Below is a small trained network, with its code and all its weights. Each question gives an input and a target symbol and asks what happens when units are switched off, that is, made to give their printed mean instead of their output.

import numpy as np


def w(rows, s, z=0):
    codes = np.array(rows[::2]) - 128.0
    scale = np.full(codes.shape[1], s)
    scale[-1] = z or s
    return codes * scale


def norm(h):
    return h / np.sqrt((h * h).mean(-1, keepdims=True) + 1e-5)


def f(y):
    return np.maximum(y, 0)


def softmax(a):
    e = np.exp(a - a.max(-1, keepdims=True))
    return e / e.sum(-1, keepdims=True)


def log_softmax(a):
    a = a - a.max(-1, keepdims=True)
    return a - np.log(np.exp(a).sum(-1, keepdims=True))


def net(x, mask):
    ids = ['ΓΞΣβδεζλμτφω'.index(c) for c in x.split()]
    T = len(ids)
    res = E[ids] + P[:T]
    u = 0
    for l in range(3):
        q, k, v = (norm(res) @ M[l].T for M in (Q, K, V))
        z = softmax(np.where(np.tri(T) > 0, q @ k.T / 2**0.5, -1e9)) @ v
        res = res + np.where(mask[u], z, O[l][:, -1]) @ O[l][:, :-1]
        u += 1
        y = f(norm(res) @ A[l][:, :-1].T + A[l][:, -1])
        res = res + np.where(mask[u : u + 4], y, B[l][:, -1]) @ B[l][:, :-1]
        u += 4
    return log_softmax(norm(res)[-1] @ U[:, :-1].T + U[:, -1])


Q, K, V, O, A, B = {}, {}, {}, {}, {}, {}
E = w([
[197,63,51,165,208,106,114,196],'Γ',
[131,77,106,183,99,94,117,153],'Ξ',
[113,95,178,103,87,250,149,162],'Σ',
[105,68,37,181,218,119,102,152],'β',
[168,116,137,122,153,117,108,191],'δ',
[81,112,133,167,170,94,121,99],'ε',
[171,199,156,26,86,139,162,129],'ζ',
[186,174,148,165,126,21,148,198],'λ',
[196,144,128,180,159,198,33,39],'μ',
[75,47,106,171,221,115,165,115],'τ',
[183,109,72,141,162,106,61,189],'φ',
[178,79,118,126,235,133,110,167],'ω',
],0.016)
P = w([
[116,9,217,116,143,69,93,154],'0',
[59,183,116,182,231,144,105,180],'1',
[137,41,182,105,136,86,98,121],'2',
[78,189,114,167,222,151,120,157],'3',
[146,60,146,107,113,92,106,129],'4',
[90,191,118,161,209,158,129,139],'5',
[141,77,127,109,88,104,98,131],'6',
[99,195,120,155,202,165,138,129],'7',
[135,84,111,110,79,116,107,130],'8',
[105,197,113,160,190,173,138,124],'9',
[133,91,96,111,68,125,115,125],'10',
[105,203,114,182,183,183,136,115],'11',
[145,101,82,111,47,136,100,139],'12',
],0.014)
Q[0] = w([
[135,144,183,43,44,120,183,133],'L0H1',
[143,251,167,184,157,144,144,151],'L0H1',
],0.012)
K[0] = w([
[103,102,180,177,192,2,103,227],'L0H1',
[201,211,188,140,26,238,140,74],'L0H1',
],0.0086)
V[0] = w([
[165,126,113,254,166,28,90,85],'L0H1',
[169,226,157,122,105,27,186,140],'L0H1',
],0.0055)
O[0] = w([
[190,93,122,202,106,58,158,97,253],'L0H1',
[94,193,1,61,142,26,73,64,43],'L0H1',
],0.0092,0.0047)
A[0] = w([
[127,135,107,79,84,199,102,62,124],'L0N1',
[46,221,49,43,123,150,160,164,3],'L0N2',
[178,131,230,74,37,58,180,179,139],'L0N3',
[2,144,129,94,109,217,226,187,106],'L0N4',
],0.0094,0.0053)
B[0] = w([
[94,95,83,182,208,161,71,169,145],'L0N1',
[52,123,143,100,245,98,52,95,165],'L0N2',
[101,89,180,120,155,213,130,104,253],'L0N3',
[211,165,147,112,170,55,130,233,178],'L0N4',
],0.012,0.0049)
Q[1] = w([
[143,183,254,83,169,42,115,248],'L1H1',
[89,30,10,74,88,126,229,221],'L1H1',
],0.0064)
K[1] = w([
[117,198,62,59,68,143,224,235],'L1H1',
[114,2,63,99,152,88,139,167],'L1H1',
],0.0061)
V[1] = w([
[203,236,146,147,133,196,132,47],'L1H1',
[76,215,46,253,182,153,165,201],'L1H1',
],0.0055)
O[1] = w([
[68,128,148,247,171,181,156,224,2],'L1H1',
[81,222,84,148,71,203,187,64,225],'L1H1',
],0.012,0.0036)
A[1] = w([
[128,78,60,138,9,54,186,67,1],'L1N1',
[75,71,234,88,106,147,138,114,159],'L1N2',
[133,160,84,161,179,167,55,90,167],'L1N3',
[194,198,116,97,158,111,135,180,32],'L1N4',
],0.012,0.0041)
B[1] = w([
[117,157,72,147,145,156,102,182,233],'L1N1',
[248,104,147,95,149,114,144,61,234],'L1N2',
[149,128,176,109,108,88,133,135,253],'L1N3',
[119,189,165,151,117,148,151,155,186],'L1N4',
],0.018,0.0064)
Q[2] = w([
[158,70,55,18,8,117,180,39],'L2H1',
[104,101,67,2,101,202,48,184],'L2H1',
],0.0075)
K[2] = w([
[95,136,129,126,127,35,252,181],'L2H1',
[153,167,84,91,65,55,196,179],'L2H1',
],0.011)
V[2] = w([
[125,35,2,42,16,123,235,112],'L2H1',
[71,104,89,118,88,129,163,116],'L2H1',
],0.0069)
O[2] = w([
[86,101,157,102,139,2,150,206,14],'L2H1',
[170,125,201,143,158,122,142,207,1],'L2H1',
],0.009,0.0059)
A[2] = w([
[130,147,169,115,131,113,144,118,1],'L2N1',
[150,108,103,160,129,183,98,91,120],'L2N2',
[148,3,161,112,59,99,95,109,220],'L2N3',
[97,155,89,121,97,158,107,179,235],'L2N4',
],0.021,0.0021)
B[2] = w([
[106,72,100,127,120,168,87,124,153],'L2N1',
[143,206,66,134,129,196,121,116,249],'L2N2',
[249,99,127,26,135,131,141,64,242],'L2N3',
[135,51,130,66,131,95,151,156,174],'L2N4',
],0.018,0.015)
U = w([
[65,89,131,180,67,131,121,85,253],'Γ',
[213,111,173,87,105,126,143,76,148],'Ξ',
[107,67,163,185,132,185,70,148,165],'Σ',
[144,129,170,178,30,121,49,160,174],'β',
[96,171,153,118,197,120,36,126,98],'δ',
[149,160,209,119,156,181,189,215,75],'ε',
[140,202,106,147,78,43,195,125,99],'ζ',
[214,117,140,254,174,102,82,182,45],'λ',
[61,123,147,93,32,162,169,110,148],'μ',
[96,88,121,187,192,134,201,108,129],'τ',
[128,70,21,134,96,167,78,187,102],'φ',
[163,210,95,185,115,212,115,94,117],'ω',
],0.0082,0.0041)

Each question gives the input, a string of symbols that net reads in full, and the target symbol t.
The units are the heads (2 rows each of Q, K, V and O) and the neurons (one row each of A and B). Each row of codes is followed by its name. A weight is (code - 128) times the scale printed after its matrix; where a second scale follows, it is the last column's (O, A, B and U).
mask holds one flag per unit, layer by layer, with each layer's heads first. A switched-off unit (its flag False) gives its mean, the last column of its rows in O or B, instead of its output. The means were averaged over made-up inputs and are rounded, as every weight is.
A unit's drop is (log p(t) with every unit on - log p(t) with that unit switched off) / (log p(t) with every unit on - log p(t) with every unit switched off).
The circuit of an input: a set's keep is (log p(t) with only the set's units on - log p(t) with every unit switched off) / (log p(t) with every unit on - log p(t) with every unit switched off). Starting from the 12 units with the biggest drops (on a tie, the unit counted first), units are removed one at a time, each time the one whose removal leaves the highest keep (on an exact tie, the one counted first), for as long as the keep stays at least 0.8.
circuit, biggest first: the units of the circuit, biggest drop first
unit that matters most: the unit with the biggest drop
top k neurons: the k neurons with the biggest drops, biggest first
top k neurons in layer l: the k neurons of layer l with the biggest drops, biggest first
input λ φ λ λ δ Ξ ζ β ε δ, target δ: circuit, biggest first => [L0H1 L0N2 L2N3]
input λ Γ τ β λ ζ, target δ: circuit, biggest first => [L0H1 L0N2 L2N3]
input Σ λ Γ ε, target ε: circuit, biggest first => [L0H1 L0N4 L2N2 L2N3]
input Ξ β β μ β β μ, target ω: unit that matters most => L1H1
input β ω λ φ τ Σ ω λ, target ε: circuit, biggest first => [L0H1 L2N2 L2N3]
input Σ β ε δ λ μ λ λ ζ β, target δ: top 2 neurons => [L0N2 L2N3]
input λ λ β ω τ Γ, target λ: top 3 neurons => [L2N3 L2N2 L1N3]
input β λ β β Σ μ Γ τ λ ε ζ φ β, target φ: circuit, biggest first => [L1N2 L2N4 L2N3]
input Γ ζ Ξ λ λ λ Γ Γ Γ τ Γ, target φ: circuit, biggest first => [L1N1 L0N3 L1N2 L2N3]
input Γ Ξ τ β φ ε, target Γ: top 3 neurons => [L2N3 L1N3 L2N2]
input β μ ω β β ε β λ β, target φ: top 2 neurons => [L0N3 L1N1]
input ε λ ω ε ε λ Γ ω, target Σ: top 4 neurons => [L2N1 L1N3 L2N3 L2N2]
input δ λ β φ, target β: top 3 neurons => [L1N3 L2N3 L2N2]
input ε β β Σ β Γ λ Ξ, target ε: unit that matters most => L0N4
input λ φ Γ λ λ Γ μ Γ λ φ Γ ε φ, target φ: top 2 neurons in layer 2 => [L2N4 L2N3]
input τ δ δ τ, target τ: top 3 neurons => [L2N3 L2N2 L1N2]
input λ Γ φ Γ Γ λ λ δ Γ τ ε β Γ, target φ: circuit, biggest first => [L1N1 L1N2 L0N3 L2N3]
input β τ Γ ζ ε β ω Γ λ τ τ φ, target δ: circuit, biggest first => [L0H1 L0N2 L2N3 L1N3]
input λ Σ β ζ β λ, target δ: top 3 neurons => [L0N2 L2N3 L2N2]
input β ε λ β λ λ ζ Σ, target ε: top 2 neurons => [L0N4 L1N4]
input ω β Ξ ε, target Γ: top 2 neurons => [L1N3 L2N3]
input λ β ω Ξ φ μ ε δ, target ω: top 3 neurons => [L1N1 L2N3 L0N4]
input Σ φ β τ φ τ λ λ λ ε ζ β, target δ: top 2 neurons => [L0N2 L2N3]
